Here is a tiny trained network, its code and every weight. The questions are about switching its units off for an input and a target symbol, where a switched-off unit gives its printed mean instead of its output.

import numpy as np


def w(rows, s, z=0):
    codes = np.array(rows[::2]) - 128.0
    scale = np.full(codes.shape[1], s)
    scale[-1] = z or s
    return codes * scale


def f(y):
    return y / 2 * (1 + np.tanh(0.7978845608 * (y + 0.044715 * y**3)))


def softmax(a):
    e = np.exp(a - a.max(-1, keepdims=True))
    return e / e.sum(-1, keepdims=True)


def log_softmax(a):
    a = a - a.max(-1, keepdims=True)
    return a - np.log(np.exp(a).sum(-1, keepdims=True))


def net(x, mask):
    ids = ['Θαβδεζηλμπτ'.index(c) for c in x.split()]
    T = len(ids)
    res = E[ids] + P[:T]
    u = 0
    for l in range(3):
        q, k, v = (res @ M[l].T for M in (Q, K, V))
        z = softmax(np.where(np.tri(T) > 0, q @ k.T / 2**0.5, -1e9)) @ v
        res = res + np.where(mask[u], z, O[l][:, -1]) @ O[l][:, :-1]
        u += 1
        y = f(res @ A[l][:, :-1].T + A[l][:, -1])
        res = res + np.where(mask[u : u + 8], y, B[l][:, -1]) @ B[l][:, :-1]
        u += 8
    return log_softmax(res[-1] @ U[:, :-1].T + U[:, -1])


Q, K, V, O, A, B = {}, {}, {}, {}, {}, {}
E = w([
[159,158,75],'Θ',
[109,171,193],'α',
[82,47,192],'β',
[168,162,120],'δ',
[101,32,249],'ε',
[114,125,50],'ζ',
[125,123,181],'η',
[49,149,251],'λ',
[196,154,212],'μ',
[133,139,85],'π',
[117,152,68],'τ',
],0.013)
P = w([
[142,190,168],'0',
[249,167,2],'1',
[192,120,65],'2',
[179,101,128],'3',
[171,101,154],'4',
[160,111,158],'5',
[160,110,163],'6',
[149,112,147],'7',
[150,132,155],'8',
],0.0083)
Q[0] = w([
[254,73,98],'L0H1',
[207,245,62],'L0H1',
],0.0072)
K[0] = w([
[1,93,243],'L0H1',
[127,129,231],'L0H1',
],0.009)
V[0] = w([
[19,50,2],'L0H1',
[129,241,5],'L0H1',
],0.0083)
O[0] = w([
[163,250,195,1],'L0H1',
[255,79,80,127],'L0H1',
],0.01,0.0084)
A[0] = w([
[1,98,105,123],'L0N1',
[74,62,51,136],'L0N2',
[126,106,13,45],'L0N3',
[91,184,168,136],'L0N4',
[141,112,158,95],'L0N5',
[178,70,168,97],'L0N6',
[250,195,114,155],'L0N7',
[74,100,141,2],'L0N8',
],0.0083,0.0064)
B[0] = w([
[152,182,120,193],'L0N1',
[149,185,254,255],'L0N2',
[134,96,196,183],'L0N3',
[95,114,186,120],'L0N4',
[193,159,171,120],'L0N5',
[153,187,141,168],'L0N6',
[38,89,74,176],'L0N7',
[132,91,109,112],'L0N8',
],0.0085,0.0063)
Q[1] = w([
[76,57,220],'L1H1',
[199,255,123],'L1H1',
],0.0094)
K[1] = w([
[59,163,133],'L1H1',
[255,58,92],'L1H1',
],0.009)
V[1] = w([
[171,165,241],'L1H1',
[205,45,2],'L1H1',
],0.0053)
O[1] = w([
[178,7,155,218],'L1H1',
[9,138,254,255],'L1H1',
],0.0087,0.00099)
A[1] = w([
[154,178,58,209],'L1N1',
[155,68,136,71],'L1N2',
[78,107,72,104],'L1N3',
[99,12,151,168],'L1N4',
[58,133,56,176],'L1N5',
[108,94,214,143],'L1N6',
[62,133,64,1],'L1N7',
[71,252,90,118],'L1N8',
],0.011,0.0065)
B[1] = w([
[145,38,254,144],'L1N1',
[166,138,142,160],'L1N2',
[107,143,198,123],'L1N3',
[122,224,107,254],'L1N4',
[88,98,195,145],'L1N5',
[162,124,44,224],'L1N6',
[174,155,172,125],'L1N7',
[143,85,152,151],'L1N8',
],0.0091,0.0089)
Q[2] = w([
[219,116,246],'L2H1',
[232,225,118],'L2H1',
],0.012)
K[2] = w([
[97,116,2],'L2H1',
[92,56,107],'L2H1',
],0.014)
V[2] = w([
[131,33,246],'L2H1',
[241,122,22],'L2H1',
],0.011)
O[2] = w([
[232,46,254,254],'L2H1',
[194,95,52,150],'L2H1',
],0.0074,0.00088)
A[2] = w([
[94,153,136,62],'L2N1',
[118,147,179,17],'L2N2',
[80,6,105,161],'L2N3',
[92,187,106,145],'L2N4',
[226,134,149,159],'L2N5',
[98,140,105,14],'L2N6',
[154,173,152,2],'L2N7',
[49,179,83,194],'L2N8',
],0.013,0.0062)
B[2] = w([
[204,164,168,131],'L2N1',
[79,129,29,201],'L2N2',
[246,195,118,152],'L2N3',
[181,123,183,202],'L2N4',
[47,110,110,249],'L2N5',
[156,113,68,133],'L2N6',
[228,94,42,129],'L2N7',
[193,132,200,252],'L2N8',
],0.011)
U = w([
[45,251,161,74],'Θ',
[84,165,71,111],'α',
[123,86,141,13],'β',
[179,217,133,222],'δ',
[95,146,95,114],'ε',
[46,124,176,112],'ζ',
[72,142,84,253],'η',
[122,81,123,81],'λ',
[109,166,2,118],'μ',
[60,157,164,33],'π',
[39,144,170,61],'τ',
],0.0083,0.0059)

Each question gives the input, a string of symbols that net reads in full, and the target symbol t.
The units are the heads (2 rows each of Q, K, V and O) and the neurons (one row each of A and B). Each row of codes is followed by its name. A weight is (code - 128) times the scale printed after its matrix; where a second scale follows, it is the last column's (O, A, B and U).
mask holds one flag per unit, layer by layer, with each layer's heads first. A switched-off unit (its flag False) gives its mean, the last column of its rows in O or B, instead of its output. The means were averaged over made-up inputs and are rounded, as every weight is.
A unit's drop is (log p(t) with every unit on - log p(t) with that unit switched off) / (log p(t) with every unit on - log p(t) with every unit switched off).
The circuit of an input: a set's keep is (log p(t) with only the set's units on - log p(t) with every unit switched off) / (log p(t) with every unit on - log p(t) with every unit switched off). Starting from the 12 units with the biggest drops (on a tie, the unit counted first), units are removed one at a time, each time the one whose removal leaves the highest keep (on an exact tie, the one counted first), for as long as the keep stays at least 0.8.
units of the circuit, in order: the units of the circuit, biggest drop first
k most important neurons: the k neurons with the biggest drops, biggest first
k most important neurons of layer l: the k neurons of layer l with the biggest drops, biggest first
input λ μ δ α ζ δ μ δ, target λ: units of the circuit, in order	L1N1, L1H1, L0H1
input δ δ η δ μ μ δ μ Θ, target δ: 2 most important neurons of layer 0	L0N3, L0N1
input Θ δ π μ δ η α δ, target Θ: units of the circuit, in order	L0N7, L1H1, L0H1, L2H1
input δ ε ε, target δ: units of the circuit, in order	L1N4, L2N5
input μ δ δ, target μ: 3 most important neurons	L0N2, L1N4, L1N6
input μ δ Θ δ λ λ Θ τ Θ, target μ: 3 most important neurons	L0N2, L2N8, L0N3
input ζ μ δ μ, target ζ: 3 most important neurons	L0N7, L0N2, L1N6
input Θ δ τ δ δ δ δ, target Θ: units of the circuit, in order	L1H1, L0N7, L0H1, L2H1
input δ δ ε, target δ: 3 most important neurons	L1N4, L1N1, L0N3
input δ τ μ Θ τ δ δ δ β, target δ: 3 most important neurons	L1N4, L1N1, L0N1
input δ λ ζ π, target δ: 2 most important neurons of layer 0	L0N1, L0N6
input ζ δ μ μ, target ζ: 2 most important neurons	L0N7, L1N6
input δ λ π η η, target δ: 3 most important neurons of layer 2	L2N5, L2N8, L2N2
input λ μ δ δ λ μ η δ, target λ: most important neuron	L1N1
input λ μ δ μ, target λ: most important neuron of layer 0	L0N1
input μ δ η δ ζ, target μ: 3 most important neurons of layer 0	L0N2, L0N7, L0N3
input δ η μ μ μ π, target δ: 3 most important neurons	L1N4, L1N1, L2N5
input λ μ ε δ ζ δ δ μ λ, target λ: 3 most important neurons	L1N1, L0N1, L2N5
input δ δ δ μ λ, target δ: 2 most important neurons of layer 1	L1N4, L1N1
input λ δ ζ δ η, target λ: 4 most important neurons	L1N1, L0N1, L2N5, L1N6
